Q: 134,155,153,121,120
A: 155, 153

Q:
131,123,140,113,154
131,143,113,129,129
126,142,117,129,128
A: 154, 143

Q: 128,108,135,156,139,112,135
A: 156, 139

Q: 143,152,149,121,127
A: 152, 149

Q:
135,110,140,146,122
113,116,121,151,131
A: 151, 146

Q:
122,130,129,138,131
125,125,122,152,121
128,116,140,134,130
A: 152, 140

Q:
124,144,121,129,130,124
106,143,126,118,139,125
141,119,110,116,111,117
A: 144, 143
---
[[140 144 123 152 132 135 125]
 [149 114 136 123 121 147 145]] | 123

[[100 121 125 100 122 128]
 [150 119 118 105 123 152]] | 125

[[125 149 128 149 153 124 149]
 [145 107 151 107 123 138 107]] | 128

[[116 106 135 143]
 [111  99 131 129]] | 135

[[148 131 138 147 134]
 [118 129 122 100 129]] | 138

[[131 133 127 127 151]
 [117 139 116 114 120]] | 127

[[134 101 133 115 112 140 136]
 [140 121 136 122 117 141 141]] | 133
---
[[130 158 132 129 153]
 [135 120 121 112 145]
 [125 131 104 135 144]] --> 104

[[122 137 138 117 133]
 [132 131 143 114 131]
 [149 116 140 118 125]] --> 140

[[137 149 141 120 144]
 [125 132 141 131 108]
 [133 149 141 120 138]] --> 141

[[142 103 105 139 139]
 [128 137 142 147 115]
 [111 151 103 115 136]] --> 103

[[115 128 119 133 136]
 [134 128 132 126 125]
 [158 128 149 118 111]] --> 149

[[128 102 119 129 127]
 [132 134 134 130 131]
 [131 134 133 126 129]] --> 133

[[135 136 138 135 135]
 [114 149 129 125 135]
 [119 146 122 125 132]] --> 122

[[156 143 126 117 148]
 [108 149 148 147 126]
 [145 125 111 157 115]] --> 111

[[128 107 129 136 128]
 [125 104 129 129 126]
 [126 116 133 132 120]] --> 133
---
[128 101 114 108 123 154] out 108

[[130 131 111 143]
 [122 103 120 143]] out 111

[102 127 144 108 152 128 142] out 108

[141 135 149 131] out 135

[[145 117 147 111]
 [126 129 129 127]
 [151 135 144 114]] out 114

[133 106 116 115  99] out 106
---
array([[119, 120, 141, 120, 126],
       [115, 136, 134, 132, 135],
       [120, 127, 135, 100, 127]]) out 127

array([[142, 126, 116, 108, 127],
       [115, 123, 149, 113, 149],
       [126, 123, 129, 121, 130]]) out 123

array([[120, 139, 116, 151, 112],
       [135, 120, 141, 112, 130],
       [120, 117, 133, 122, 137]]) out 117

array([[133, 137, 117, 127, 147],
       [122, 133, 107, 135, 154],
       [115, 131, 118, 136, 140]]) out 131

array([[104, 132, 137, 137, 132],
       [109, 107, 148, 140, 114],
       [120, 141, 142, 108, 128]]) out 141

array([[123, 148, 147, 125, 104],
       [129, 148, 134, 103, 138],
       [118, 112, 114, 132, 142]]) out 112
---
Q: [110 154 113 107 136]
A: 154
Q: [125 121 124 140 149]
A: 121
Q: [118 115 134 135 102]
A: 115
Q: [106 154 131 130 115]
A: 154
Q: [124 128 127 121 150]
A: 128
Q: [134 110 117 138 100]
A: 110
Q: [143 136 138  99 101]
A: 136
---
(125, 99, 143, 140) ans = 143, 140
(138, 124, 105, 143, 118, 105, 108) ans = 143, 138
(121, 126, 137, 106) ans = 137, 126
(99, 122, 128, 139, 155, 146) ans = 155, 146
(153, 157, 100, 113, 144) ans = 157, 153
((142, 135, 127, 124, 127), (127, 121, 119, 121, 120), (103, 107, 110, 127, 138)) ans = 142, 138
((117, 104, 109, 145, 122, 138), (134, 128, 143, 126, 140, 135), (127, 142, 142, 132, 131, 126)) ans = 145, 143
(155, 131, 106, 113) ans = 155, 131
(156, 110, 115, 106, 140, 116, 138) ans = 156, 140
---
[[127 122 134 125 124 121]
 [137 129 109 123 125 150]] ans = 137

[102 138 100 140 115 125] ans = 138

[145 114 119 125 154 142 117] ans = 145

[146 100 155 107] ans = 146

[[118 137 120 151 148 114 137]
 [150 135 114 107 111 120 101]
 [127 125 132 111 134 147 120]] ans = 150

[124 151 111 128 120] ans = 128

[126 131 140 101 135] ans = 135
---
[[127 129 128 128 129 128]
 [126 129 128 129 129 128]
 [156 116 131 139 118 142]] | 139

[128 139 142 112 101 132 146] | 101

[128 108 102 117 114 157] | 117

[148 148 139 153 114 113] | 153

[124 130 129 155 112 127] | 155

[[112 129 135 145]
 [114 138 128 153]] | 138

[149 153 100 128] | 153

[155 123 136 120] | 123
---
[[112 130 138 133]
 [126 116 143 145]
 [115 126 142 152]] Answer: 138

[133 143 133 135 155 136] Answer: 133

[110 112 155 124] Answer: 155

[102 108 126 134 130] Answer: 126

[120 141 117 116 107 114] Answer: 117

[[149 145 117 125 116 121 130]
 [142 134 141 112 141 120 112]] Answer: 117

[100 135 112 121 113 126 124] Answer: 112
---
[149 111 118 143 118 115] --> 118

[[110 137 111 150 131]
 [152 135 110 132 140]
 [ 98 139 118 124 124]] --> 118

[146 121 148 150 110] --> 148

[[127 129 126 126 118 119]
 [128 140 121 133 151 137]
 [121 137 132 125 140 139]] --> 132

[116  99 129 125 109 147] --> 129

[134 113 139 106] --> 139
---
121  107  117  116  101  133  121 Answer: 116

153  127  149  142  121 Answer: 149

114  104  144  149  120 Answer: 144

150  122  142  123  129  143  135 Answer: 123

130  132  110  149  108  146  121
128  147  117  130  116  139  122
115  133  148  145  116  118  106
Answer: 130

152  117  121  119  140 Answer: 121

129  115  106  120  126  125  122 Answer: 120

121  126  128  116  131
142  113  111  145  105
124  108  145  110  132
Answer: 111

141  118  122  101  124
135  132  135  114  115
137  143  123  123  134
Answer: 135

110  111  109  130  151 Answer: 109
---
Input:
117  146  133  142  152
129  129  122  120  114
125  117  139  128  127
Output: 139

Input:
136  126  125  149  127
146  128  131  123  119
153  127  129  122  120
Output: 129

Input:
147  122  133  135  145
151  135  116  116  136
149  126  120  127  136
Output: 120

Input:
108  137  111  155  137
155  156  142  113  155
142  139  125  141  111
Output: 125

Input:
147  128  135  119  122
135  119  122  104  119
114  145  121  127  155
Output: 121

Input:
104  155  116  140  126
137  118  125  126  100
109  147  118  134  118
Output: 118

Input:
131  133  146  118  121
156  130  148  126  137
138  107  120  130  125
Output: 120
---
[152, 114, 128, 133, 137, 119, 130]
152
[136, 146, 154, 151]
136
[144, 100, 124, 138]
144
[143, 121, 136, 132, 106]
143
[128, 113, 127, 128, 107, 113]
128
[145, 147, 155, 140]
145
[100, 154, 128, 133]
100
[119, 153, 109, 155, 108, 116]
119
[105, 150, 100, 120, 118]
105
[147, 121, 130, 151, 139]
147
---
[132 129 147 132 140 155] Out: 155, 132

[121 101 157 114] Out: 114, 121

[[130 106 128 138]
 [126 135 136 134]] Out: 138, 126

[140 132 111 104 116 127] Out: 127, 140

[134 147 154 150 145] Out: 145, 134

[[128 152 112 129 146 146 126]
 [136 126 115 143 118 126 127]
 [128 141 121 143 141 135 116]] Out: 126, 128
---
Q:
[[114 131 132 127 101 127 133]
 [135 133 123 136 136 140 125]
 [121 122 129 114 109 129 129]]
A: 123

Q:
[[147  99 141 144]
 [122 140 120 152]]
A: 120

Q:
[[131 131 154 144 114]
 [101 120 115 126 141]]
A: 115

Q:
[[154 124 132 133]
 [129 109 109 133]]
A: 109

Q:
[[127 118 101 127 130 127 128]
 [129 130 117 127 136 128 128]
 [130 122 121 131 131 128 128]]
A: 117

Q:
[[127 121 122 149 133]
 [127 125 123 150 137]]
A: 123

Q:
[[129 127 127 127 126 126]
 [127 127 144 135 148 126]
 [128 128 154 152 132 128]]
A: 144

Q:
[[129 127 132 130 127 154]
 [127 134 128 126 127 128]]
A: 128

Q:
[[121 122 150 136 122 110 131]
 [121 124 150 136 122 114 131]]
A: 150

Q:
[[114 140 143 122 150 142]
 [118 136 138 126 143 135]]
A: 138
---
[123 152 121 141 126 133] → 133
[107 105 132 110 154 134 117] → 117
[147 131 110 130 136 150] → 150
[139 142 113 153] → 153
[123 125 128 153] → 153
[134 111 128 107 106] → 106
[139 104 136 106] → 106
---
[101 145 150 104 104 129 129] ⇒ 104

[[145 158 101 127 157 120 126]
 [129 143 107 132 151 123 114]
 [150 156 110 122 148 110 132]] ⇒ 157

[[110 118 118 146 135 154 139]
 [140 134 136 115 125 112 116]] ⇒ 135

[133 143 122 108 134 157 131] ⇒ 134

[[124 136 130 145 122 121 109]
 [129 141 121 127 127 111 112]
 [132 121 125 136 119 103 129]] ⇒ 122

[[127 148 100 150 142 103 129]
 [135 123 127 149 126 113 153]
 [124 134 124 147 135 111 136]] ⇒ 142

[125 129 125 151 138 135 116] ⇒ 138

[[124 141 129 137 147 130 132]
 [128 118 127 120 128 135 103]] ⇒ 147

[121 123 120 115 153 119 138] ⇒ 153

[129 105 115 122 110 139 138] ⇒ 110
